Each row of numbers belongs to one of the things below and depends on some of the facts about them. Some rows are named. Which thing is each other row?

Some things and their rows:
[ 18  26 -16  19   5   1 -23  10 -27 -10  15  -2   5 -13 -22   2  10 -14
 -19   7  22  20 -21  -1  11 -24   7  11  14 -11   5  -6  10  33  -7  -7] : pliral
[-14  25 -32  18  -8 -22 -15   3 -15 -13  -1  -9   8  -1 -22  -5  19   4
 -36  -3  19   9 -28  25  16  13   3 -12  -8 -19 -13 -24   0  36  15   4] : kluklu
[-15 -13  14 -30  29  12 -16   1 -21   2  43 -10  13 -30  27 -14   6  18
  18  25  34  31 -35 -26 -17 -13 -31  18  22  11  14  22 -31  37 -19   8] : gikik
[-23 -22  18  -7  27  16  -9 -15 -42   9 -14   3   3 -25  39 -54 -14  33
   6   9  28   1 -34 -21 -10  17 -15   4  22  19 -17  25 -38  33 -19   7] : momol
[ -7   4  -7  -3  24  23  10  20 -31 -18  12  12   8 -37  28 -35   3  28
   7  37  15  19 -31 -18   5  10 -25 -16  18  15 -15  23 -16  41 -12 -31] : plevom
[ 42   0  21  10 -22  11   1 -36  10  27 -28 -39  15  45   5   3  26 -24
  35 -12  17  35  -6  11 -36  18  34 -41 -25 -28  21 -52 -37  40 -20 -43] : truvar
[-16  27 -13  21  16  -5 -25 -37 -26  19 -22 -18   8  23 -11 -41  14  -6
 -42 -22  30  15 -30  10   3  13  27   0 -10 -25 -13 -41 -24  30   2  28] : labu
[-16 -45 -35  -3   3 -21 -25   5  20 -50 -23   5  14   8 -11  31 -10 -35
   5 -28  21   2 -19   5 -22  -6   1  48  -4 -20  49  10  10 -27  35  23] : nidas
[ 10 -37  12 -23 -47  11 -21  18  35   0 -20  23 -31  34  39   3 -22 -30
 -35 -30 -28 -35  36  -7 -22   4  34  43  17   8   9  28  13 -27  16  17] : dostubran
[-18  -9  34 -44  16  23  -3 -24   9  22  -5   9 -17 -33  35 -47 -16  34
 -27   7   4 -22 -29  -2 -12  20   3   5  24  31 -23  23 -27  32 -18  -1] : donopes
[-15 -40  30 -33 -21  -8 -15 -33  31  -8 -22  17 -14  17  15  -5 -27 -18
 -39 -29 -18 -39  -1  27 -19  19  33  35  16  17   1  -8  10 -34  33   6] : soli
[-18  10  34  25  18 -26  23  27 -26  23  49 -16   5 -31 -10 -10 -18  41
  38  28 -18 -19  10 -36  30 -30 -45 -36  11  24 -20  26  29 -19 -21 -24] : revu
[  2  17  31  21 -11 -45  18  -9  30  19  -1 -41  17  41 -42  26  20  31
  37  -8 -10 -18  32  11  -4   2 -41 -42 -38 -11  -9 -44  27 -18 -16 -38] : sasto
[-24   7  29  23  19 -23  20  25 -20  22  51 -13  -1 -28 -12 -15 -20  39
  39  36 -18 -18  11 -37  28 -24 -43 -32  12  21 -22  34  27 -16 -17 -31] : plupler
[-23 -36 -38  26   1   6   3  30  18  -3 -24  23 -12  40  34  29 -11 -38
  27 -27 -36 -39  37 -28   2  21  16  39 -11 -17 -21  19 -27 -33   5  40] : vetrisom
[-16   6  13 -24  29  21  11  22 -17  18  39   7   2 -30   1  26   9   7
  33  34  35  26 -19 -38  -4   6 -45   7  19  12 -22  23 -36  19 -21  31] : nuful
[ -3  23 -23  28  17  13  -3  26 -11  10  18   8   3 -10 -35  30  18 -26
  21   7  20  15   5 -14  24  -4 -11   7 -19 -11 -16  -9   9   0 -18  30] : brofledrar

How the things are related:
betrek {nifus=truvar, fufleflil, pleflol=d, dupu=k}
biflam {nifus=truvar, sekli, kubritrol, pleflol=a, dupu=m}
biflo {nifus=birim, pleflol=a, dupu=h}
birim {pleflol=a, dupu=h}
bizu {nifus=kluvok, birim, betrek, pleflol=e, dupu=h}
boklofos {nifus=grebrake, truzuflak, skotar, pleflol=a, dupu=j}
brabul {nifus=fostukluk, stefum, pleflol=b, dupu=j}
braflabru {nifus=skete, pleflol=c, dupu=k}
bridrel {pleflol=g, dupu=h}
brika {pleflol=d, dupu=l}
britatra {nifus=sekli, klagruflok, pleflol=a, dupu=h}
brofledrar {nifus=donopes, munon, pleflol=a, dupu=l}
delagrul {nifus=birim, pleflol=a, dupu=i}
dobeklom {pleflol=b, dupu=l}
donopes {pleflol=b, dupu=i}
dostubran {nifus=birim, skotar, pleflol=e, dupu=i}
dreflatrel {nifus=kubritrol, pleflol=a, dupu=h}
drigon {nifus=neba, dostubran, klaston, dutem, pleflol=a, dupu=i}
drogrobrol {pleflol=a, dupu=h}
drotas {nifus=truvar, birim, pleflol=a, dupu=j}
drubror {pleflol=d, dupu=i}
dutem {nifus=birim, pleflol=c, dupu=i}
fistagrem {pleflol=a, dupu=i}
floronu {pleflol=b, dupu=j}
fodufa {nifus=sakem, biflo, pleflol=d, dupu=k}
fostukluk {nifus=sekli, birim, klagruflok, pleflol=c, dupu=i}
fufleflil {nifus=kubritrol, biflo, pleflol=b, dupu=j}
fupur {nifus=grolu, labu, biflo, pleflol=a, dupu=l}
gafil {nifus=tofa, brika, pleflol=g, dupu=h}
gikik {pleflol=c, dupu=h}
grebrake {nifus=birim, britatra, dutem, pleflol=g, dupu=i}
gritu {nifus=grolu, pleflol=b, dupu=l}
grolu {nifus=birim, biflo, pleflol=a, dupu=h}
grubu {pleflol=g, dupu=m}
gruska {pleflol=b, dupu=i}
gupa {nifus=zeklil, pleflol=b, dupu=h}
kasul {pleflol=c, dupu=i}
kefudrus {nifus=grolu, pleflol=e, dupu=h}
klagriror {nifus=plupler, pleflol=c, dupu=h}
klagruflok {nifus=tadol, pleflol=a, dupu=j}
klaston {pleflol=b, dupu=k}
kliga {pleflol=a, dupu=m}
klobra {pleflol=f, dupu=k}
klogim {nifus=dutem, pleflol=g, dupu=h}
kluklu {nifus=kubritrol, pleflol=f, dupu=h}
klustum {nifus=birim, pleflol=g, dupu=j}
kluvok {pleflol=a, dupu=l}
kubritrol {pleflol=f, dupu=m}
labu {nifus=biflam, pleflol=b, dupu=h}
lalegri {nifus=gafil, birim, tofa, pleflol=c, dupu=l}
liredres {nifus=grolu, skotar, pleflol=d, dupu=l}
lupok {nifus=fostukluk, munon, pleflol=a, dupu=h}
momol {pleflol=b, dupu=h}
munon {nifus=birim, klagruflok, britatra, pleflol=c, dupu=h}
muter {pleflol=e, dupu=h}
nabruk {nifus=vanapli, pleflol=b, dupu=h}
neba {nifus=grolu, viskil, pleflol=d, dupu=h}
neflos {pleflol=a, dupu=k}
nidas {nifus=kubritrol, birim, pleflol=c, dupu=h}
notas {nifus=siplor, pleflol=c, dupu=h}
nuful {pleflol=c, dupu=l}
nuston {nifus=brabul, pleflol=a, dupu=j}
peno {pleflol=f, dupu=l}
petrum {pleflol=a, dupu=l}
pladre {nifus=siplor, sekles, pleflol=c, dupu=i}
plaleli {pleflol=d, dupu=k}
plavum {nifus=gritu, pleflol=d, dupu=h}
plevom {pleflol=f, dupu=h}
pliral {nifus=peno, pleflol=a, dupu=h}
plizipi {nifus=siplor, pleflol=f, dupu=j}
ploplu {nifus=grolu, birim, pleflol=e, dupu=h}
plupler {pleflol=a, dupu=j}
poflas {nifus=fufleflil, stefum, pleflol=c, dupu=h}
poku {nifus=grolu, pleflol=b, dupu=i}
pota {nifus=biflo, pleflol=b, dupu=h}
razus {nifus=tadol, tofa, pleflol=d, dupu=h}
refus {nifus=birim, pleflol=c, dupu=h}
reskul {nifus=viskil, tofus, pleflol=a, dupu=i}
resu {nifus=birim, pleflol=e, dupu=h}
revu {pleflol=a, dupu=j}
ribra {pleflol=g, dupu=i}
roki {pleflol=d, dupu=h}
rubro {nifus=dostubran, pleflol=g, dupu=j}
rufli {nifus=labu, pleflol=b, dupu=h}
ruplir {nifus=sakem, pleflol=g, dupu=l}
sakem {nifus=fufleflil, grebrake, pleflol=a, dupu=j}
sapa {nifus=truvar, biflam, pleflol=a, dupu=i}
sasto {nifus=nuston, biflo, pleflol=a, dupu=j}
sekles {nifus=gritu, tadol, pleflol=d, dupu=i}
sekli {pleflol=d, dupu=i}
siplor {nifus=birim, pleflol=a, dupu=i}
skasten {nifus=birim, pleflol=f, dupu=h}
skazuk {nifus=birim, stefum, pleflol=e, dupu=j}
skesta {nifus=brabul, pleflol=a, dupu=h}
skete {nifus=truvar, petrum, pleflol=e, dupu=m}
skotar {nifus=gritu, birim, pleflol=a, dupu=h}
skudrar {nifus=truvar, birim, pleflol=b, dupu=h}
soli {nifus=fufleflil, birim, skotar, pleflol=b, dupu=i}
stavu {nifus=birim, brika, pleflol=a, dupu=k}
stefum {nifus=biflo, pleflol=e, dupu=h}
stegum {nifus=birim, biflo, pleflol=d, dupu=h}
stidram {pleflol=c, dupu=j}
stizem {nifus=pladre, pleflol=f, dupu=i}
stodror {nifus=stefum, skotar, pleflol=c, dupu=h}
sugrumal {nifus=peno, pleflol=a, dupu=i}
tadol {pleflol=a, dupu=i}
tifen {nifus=sekli, pleflol=a, dupu=h}
tofa {nifus=biflo, pleflol=e, dupu=i}
tofus {nifus=birim, pleflol=a, dupu=i}
tolikir {nifus=fodufa, pleflol=b, dupu=h}
trinel {nifus=birim, pleflol=b, dupu=h}
truvar {nifus=grolu, biflo, pleflol=g, dupu=h}
truzuflak {pleflol=f, dupu=h}
tugistor {nifus=pladre, biflo, kliga, pleflol=c, dupu=h}
tuson {nifus=vanapli, pleflol=e, dupu=h}
vanapli {nifus=fufleflil, birim, pleflol=a, dupu=i}
vedral {nifus=birim, kliga, pleflol=f, dupu=h}
vetrisom {nifus=birim, britatra, pleflol=e, dupu=k}
viskil {nifus=nidas, pleflol=d, dupu=h}
voskil {pleflol=e, dupu=i}
zeklil {pleflol=a, dupu=i}

Rows to name:
No name comes twice in this set of rows, the named rows included.
[-11 -38 -36  20 -22 -15 -16  30   4 -22 -27  -2   8  39  37   5  -4 -16
 -14 -26 -30 -16  13 -20 -21  23  20  40  20 -21   0  27 -23  11  -2  22] -> bizu
[-27 -55 -15  29 -36 -20  16  16  29  -3 -26  21  -4  32   2  19 -45 -15
  39 -27 -35 -32  37 -18  -7  -3  -7  23 -39  20  -1  23  22 -39  48  -5] -> klustum
[-11  28 -30  19 -16 -13 -22  20 -21  18 -20 -25  -5  33  32 -18  17   4
 -39 -28 -27   3  -6 -15  -6  23  30  18   6 -32 -13  17 -29  37 -15  29] -> tuson
[-18 -37 -40  10   0 -12 -28   7  20 -30 -15  15   8   7 -15  23 -16 -39
 -17 -23  21  11 -22   2  -9 -32  21  39  -7 -20  48  16  13 -27  45  26] -> munon
[ 36  25  19  31 -10  38 -17 -19 -33  26 -27 -19  -9  40  39 -38  11 -35
  34 -10 -30  40  14 -33 -30 -23  36 -29  13 -28   7 -10 -24  31 -23  -6] -> kefudrus
[ 22  -6 -32  34  -8  28 -20  21  -1 -32 -22  32  12   3   2  20 -27 -36
  34 -26  -1   5  14 -12 -13 -40  31  39   9  -6  56  15  27 -28  28 -32] -> skotar
[ 29 -36 -18  30 -22  33 -10  16  -2  13 -23   7  -3  37  41  -8  -9 -33
  32 -28 -32  16  25 -32 -28  -4  30  34  16 -20  36  20  -5  -4 -11 -19] -> ploplu
[ -3  28  18  10 -45 -39   5  -1  21  20  48 -12 -15   6 -37  22  19 -19
 -36 -15   4 -17  24  25  44 -11  -2  -8 -49 -10 -24 -11  28 -35  -6  31] -> biflam
[-10 -15  13 -38 -37 -21 -26 -19  31 -11  -4  17 -19 -20 -18  23 -18 -31
 -42 -31  -9 -23 -12  23  -8 -35  21  39   9  16  41  15  22 -41  50  27] -> fostukluk
[-13 -54 -37   8   9  -8 -19  17  19 -52 -25  26  13  15  17  28 -26 -37
  35 -24  14  -4  -6  -4 -24 -16   9  42   9  -4  51  24  16 -37  35  -6] -> refus
[-21 -54  -4  30 -33 -37   1  29  23  20 -25 -28   4  45  25  22 -21  10
  27 -29 -35 -34  37 -26  -4  12 -15  22 -18  -5 -14  27  18 -32  -4  15] -> skazuk
[-26 -28  10  32 -36 -15  -4  -8   1  23 -23 -13 -22  17 -23 -22  -8  34
  15 -14 -24  -7  20 -20  20 -14  -8 -40 -49   4 -24   0   7 -29  16  29] -> rubro
[-25 -32  24   0  25 -34   8   4 -10  27  49 -25   8 -27  -3  -9 -16  43
  39  18   0  10  -9 -31   3 -30 -48 -30   3  19 -17  35  18 -29 -17  18] -> stidram

The same things again, as new rows of numbers:
Named rows:
[ 23  -6  17  -5  33  19  22 -30  30  -2  22 -20  27 -22  21  49  10   9
 -13  27 -19   5  -2 -29  27   8] : refus
[ 14 -22 -50  29   5  -4  -1  40  -7  11  36  -2   6  14 -15  38 -42  44
  36 -15   8 -23  33 -18 -19  48] : kefudrus
[  9   9 -21  16   0  13   7   9   4 -16  12   2   9 -15   7   8   8   1
  10  -3 -28  -1  14  -9  -3  -7] : klagriror
[ 10   4 -34  16  17  12  14   6  -5   0  35  13  11 -18   0  -5  26  17
  17  19 -18  12  21 -27  -8 -12] : klogim
[  4  -8  48 -10   8   2  26 -31  10  32   8 -29  -9  -3  12  50  -8  -2
 -23  18   0  10 -27 -14  46  27] : trinel
[ 12   8 -18  15   2  15   5  10   1 -16  17   0  10 -18   9  10  11   5
  10  -6 -32  -1  11 -11   3  -6] : notas
[  8   7 -20   7  11  13  28  19   9  -8  22  10  17  -5 -15 -30  25  -6
   4  28   6  22  19  -5 -53 -13] : bridrel
[ -1  -6  34   0  -2  -2  17 -19  -1  26   7 -25 -13  -3   9  38  -6   0
 -12   9  -8   8 -23  -8  39  21] : skudrar
[  0   0  -8  18 -10   9   1  10 -12 -23   5  -5   6 -14   8  11   4   6
  14 -11 -16 -10   5  -3   5  -2] : razus
[-15  -7   9   2 -10   8  25  19  -6  -4 -17 -29  -2  10  -4 -37   6  -8
  12  -1  22  15   8  27 -34   0] : truzuflak
[ 17 -24  28  12  22   9  16 -31   2 -11  13 -27  22 -16  24  51  12  32
  -1  25  34   0 -12 -40  22  29] : resu
[ -2   3  -3  16 -11   2   6   3 -13   1   3 -16 -13  -8   6  -6   0   1
   9 -15 -22   0  -5   7  12   3] : skesta
[  8  -6 -45  19   0   6   1  40   5  13  24  -1   6   8 -12  38 -43  21
  28 -25 -29 -21  26  -6  -6  32] : neba
[ -3   3   2  16 -11   5   4   0 -15  -9   6 -14 -15 -14   8  -9   1  -2
   5 -11 -20   2  -5   9  14  -7] : dreflatrel
[  2  14   7   2   4  -1 -14   3  -9   5 -16   2  -6  -3  -9 -14   1  -5
  -2 -13 -12  -2  16  20  20  17] : drigon
[-29  -1  -7 -32  13  -6 -24  20 -14  18 -17   3 -22  17  28  -9  12 -48
 -68 -31  27  22 -12  29 -57 -33] : neflos
[ -4   8  19 -32   0 -13  -9   9   2   2 -56  14  -7  22 -12 -45   5  11
  19 -14  44   7   3  13 -41 -25] : peno

Rows to name:
No name comes twice in this set of rows, the named rows included.
[ 17  14  13   0  30  16 -10 -22  14 -14  -7   7  22 -24   9  13  26   2
  -8  10 -21  -1  14 -12  35   7] -> fostukluk
[ -3   8  -6  11  23  -5 -40   7 -44 -29 -13  21  -3 -14   4  20  26  34
  -8 -22  42  -4  18   5 -24   2] -> skete
[  5  26  -9 -20  39   6  -8  15  -8  -9  -7  37   6  -5 -19 -19  36  -3
 -28  12  32  26  29  23 -73 -28] -> grubu
[ 14  18   8 -20   0 -19 -24  -3   2  10 -36  19 -17   8  -5 -14  -3  16
  14 -25   3  -6  -9  -3   2 -16] -> brofledrar
[  1   2 -31  19  -3   7  -1  -4  -6 -31  44  13  18 -15 -11   9 -17   6
   2  19 -25  -7  13  17  -2 -28] -> tugistor
[-18   2 -39 -16  32   6 -41  12 -19   6  11  26  -3  -7  43  23  22 -25
 -52 -34 -12   8   8  -6 -31 -44] -> braflabru
[  1 -14   5   4   7   4   7 -31   3 -27  41 -10  26 -14  -3  49 -24  11
  -8  32  -6  -9  -5   7  19  -9] -> stegum
[  5   8  -8   1  -5  13  21  18  18 -18   1  -2  14  -5  -7 -14   9 -19
  -5   9  -7   8   8  11 -43  -7] -> gikik
[ -3   4  12  -1 -19   4  22  17   8  -2 -11 -21 -12   7 -10 -24  -1 -23
  -8  -3   4  13  -6  26 -32   6] -> drogrobrol
[ -7  21  25 -24   9  -3 -13  12  -7  -6 -35   8 -16   7 -16 -14   7 -22
 -45 -19  34  19   5  56 -51 -11] -> kliga
[  3   0  12  13  -4  -1  -8  11 -11 -38 -26  10  12   5 -19 -24  20   0
  -1  10  55  -3  15  15 -35  26] -> voskil
[-30  -2 -28 -10  19   0 -48   6 -40  -6   7  20  -8  -8  51  25  20 -17
 -43 -38   1   0  -3  -2 -14 -45] -> betrek
[ 10   5 -38 -23   0 -26 -30   7   8  14   4  39  -9  21 -37   5 -61  25
  17 -16  -2 -19  12  25  -6 -14] -> fupur
[  7  17 -11  -5  19   9   3   9   7  -8  -1  32  19  -2 -30 -44  31 -10
  -7  30  17  18  31   9 -43  -8] -> ribra

